Here is a tiny trained network, its code and every weight. The questions are about switching its units off for an input and a class, where a switched-off unit gives its printed mean instead of its output.

import numpy as np


def w(rows, s, z=0):
    codes = np.array(rows[::2]) - 128.0
    scale = np.full(codes.shape[1], s)
    scale[-1] = z or s
    return codes * scale


def f(y):
    return np.maximum(y, 0)


def log_softmax(a):
    a = a - a.max(-1, keepdims=True)
    return a - np.log(np.exp(a).sum(-1, keepdims=True))


def net(x, mask):
    res = np.array(x, float).reshape(1, 7) / 4 @ E
    y = f(res @ A[0][:, :-1].T + A[0][:, -1])
    res = res + np.where(mask, y, B[0][:, -1]) @ B[0][:, :-1]
    return log_softmax(res[-1] @ U[:, :-1].T + U[:, -1])


A, B = {}, {}
E = w([
[215,118,71,168,28,159,14],'x0',
[128,127,123,122,131,125,126],'x1',
[196,233,72,47,103,173,207],'x2',
[132,123,128,132,129,128,134],'x3',
[210,232,199,169,185,37,86],'x4',
[177,73,203,5,162,165,69],'x5',
[127,156,67,185,249,253,78],'x6',
],0.0056)
A[0] = w([
[79,69,95,93,74,151,146,51],'n1',
[128,134,150,99,52,40,141,47],'n2',
[83,162,56,215,51,85,192,63],'n3',
[68,37,206,208,177,73,41,140],'n4',
[56,138,180,91,210,112,211,15],'n5',
[121,110,147,102,57,64,151,42],'n6',
[44,31,66,85,43,191,170,90],'n7',
[116,151,57,179,241,219,72,1],'n8',
[50,24,184,222,137,73,50,72],'n9',
[175,111,188,32,155,172,94,122],'n10',
[126,116,146,98,53,59,140,34],'n11',
[167,82,189,37,166,174,70,12],'n12',
[211,233,89,68,101,159,201,93],'n13',
[192,201,202,132,169,29,118,30],'n14',
[114,165,68,183,253,222,69,26],'n15',
[187,119,98,150,56,154,60,3],'n16',
[76,178,57,244,99,115,183,26],'n17',
[65,127,175,89,223,111,206,50],'n18',
[180,125,93,145,73,154,43,17],'n19',
[45,30,86,61,65,190,202,59],'n20',
[194,117,99,137,72,152,58,55],'n21',
[87,166,49,231,105,123,178,146],'n22',
[115,113,154,103,49,64,150,38],'n23',
[75,131,179,98,241,120,214,44],'n24',
[69,29,78,100,79,172,163,33],'n25',
[114,105,151,109,49,60,148,50],'n26',
[107,116,145,96,60,53,141,43],'n27',
[73,55,184,204,134,87,55,36],'n28',
[184,127,100,148,72,161,49,31],'n29',
[181,158,191,142,142,36,109,124],'n30',
[111,182,87,227,111,87,165,89],'n31',
[64,136,180,87,226,115,204,56],'n32',
],0.0057,0.005)
B[0] = w([
[164,171,138,174,177,152,105,164],'n1',
[194,93,198,153,148,187,174,175],'n2',
[149,71,143,57,190,85,71,209],'n3',
[123,196,57,52,114,177,175,254],'n4',
[182,97,48,196,39,53,131,171],'n5',
[203,93,187,147,140,176,183,161],'n6',
[159,192,132,187,204,145,68,230],'n7',
[228,61,255,156,107,210,239,195],'n8',
[165,202,47,37,118,189,194,223],'n9',
[114,69,125,83,162,64,75,197],'n10',
[188,94,183,145,138,171,173,161],'n11',
[172,54,139,69,184,57,74,165],'n12',
[98,178,68,64,114,178,174,216],'n13',
[163,194,115,208,202,169,49,195],'n14',
[200,68,233,151,105,188,222,209],'n15',
[173,71,53,211,32,25,151,158],'n16',
[176,58,138,50,186,60,75,196],'n17',
[161,108,65,178,54,57,122,182],'n18',
[147,108,78,181,60,60,155,163],'n19',
[164,203,120,199,195,145,57,215],'n20',
[120,112,81,169,83,72,137,173],'n21',
[115,68,150,50,171,86,81,245],'n22',
[209,93,195,150,135,178,186,164],'n23',
[161,90,64,187,40,47,121,185],'n24',
[194,197,121,183,198,152,85,183],'n25',
[184,108,184,143,137,166,175,169],'n26',
[202,98,183,144,138,175,180,164],'n27',
[157,182,65,65,122,160,180,186],'n28',
[137,106,72,180,56,60,149,167],'n29',
[114,185,129,178,186,167,77,218],'n30',
[133,68,134,57,180,75,68,202],'n31',
[156,99,65,183,61,54,124,186],'n32',
],0.0064,0.0049)
U = w([
[166,79,212,161,118,161,199,79],'0',
[132,100,78,194,49,76,122,84],'1',
[110,131,135,126,131,134,121,246],'2',
[135,189,133,190,187,145,75,63],'3',
[128,59,139,52,170,94,82,72],'4',
[121,185,79,58,108,159,180,79],'5',
[108,130,141,129,116,132,126,225],'6',
[4,122,180,133,69,144,118,110],'7',
],0.014)

Each question gives the input, the list of numbers given to net, and the class t.
The units are the neurons (one row each of A and B). Each row of codes is followed by its name. A weight is (code - 128) times the scale printed after its matrix; where a second scale follows, it is the last column's (A, B and U).
mask holds one flag per neuron, in row order. A switched-off neuron (its flag False) gives its mean, the last column of its row in B, instead of its output. The means were averaged over made-up inputs and are rounded, as every weight is.
A unit's drop is (log p(t) with every unit on - log p(t) with that unit switched off) / (log p(t) with every unit on - log p(t) with every unit switched off).
The circuit of an input: a set's keep is (log p(t) with only the set's units on - log p(t) with every unit switched off) / (log p(t) with every unit on - log p(t) with every unit switched off). Starting from the 12 units with the biggest drops (on a tie, the unit counted first), units are removed one at a time, each time the one whose removal leaves the highest keep (on an exact tie, the one counted first), for as long as the keep stays at least 0.8.
circuit, biggest first: the units of the circuit, biggest drop first
unit that matters most: the unit with the biggest drop
top k neurons: the k neurons with the biggest drops, biggest first
drop of u: that unit's drop, to one decimal
input [-6,-8,-3,0,-6,5,8], class 0: unit that matters most	n8
input [7,1,-8,1,-8,-7,3], class 3: top 3 neurons	n7; n25; n20
input [-2,4,-5,-2,-3,-3,4], class 5: circuit, biggest first	n9; n4; n28
input [7,2,8,7,-5,-8,6], class 4: top 2 neurons	n22; n17
input [3,-4,-8,-1,-6,-3,3], class 5: circuit, biggest first	n9; n4
input [3,-5,-2,5,-2,-7,6], class 4: top 2 neurons	n22; n17
input [-6,1,6,4,-8,-8,0], class 3: circuit, biggest first	n20; n7
input [2,-5,4,4,-3,-1,8], class 0: top 2 neurons	n8; n15
input [-5,2,8,-4,-2,8,7], class 4: top 2 neurons	n10; n12
input [-4,-1,-8,-3,4,6,-5], class 5: circuit, biggest first	n4; n9
input [-2,-5,-8,4,-5,0,-6], class 5: circuit, biggest first	n9; n4
input [-6,2,2,-4,8,4,-5], class 3: top 2 neurons	n14; n30
input [0,-4,-8,-3,5,1,5], class 5: top 2 neurons	n4; n9
input [-1,4,-6,-3,8,-5,-7], class 3: circuit, biggest first	n14
input [-1,4,8,3,-1,2,8], class 0: circuit, biggest first	n8; n15
input [3,-1,6,6,1,7,4], class 4: top 4 neurons	n10; n12; n4; n9
input [7,4,4,-2,1,1,-2], class 1: drop of n20	0.0
input [7,2,7,5,-4,7,-7], class 0: drop of n10	-0.1
input [-8,1,0,-8,3,-8,2], class 1: drop of n18	0.2
input [1,-2,3,6,-4,-3,8], class 0: circuit, biggest first	n8
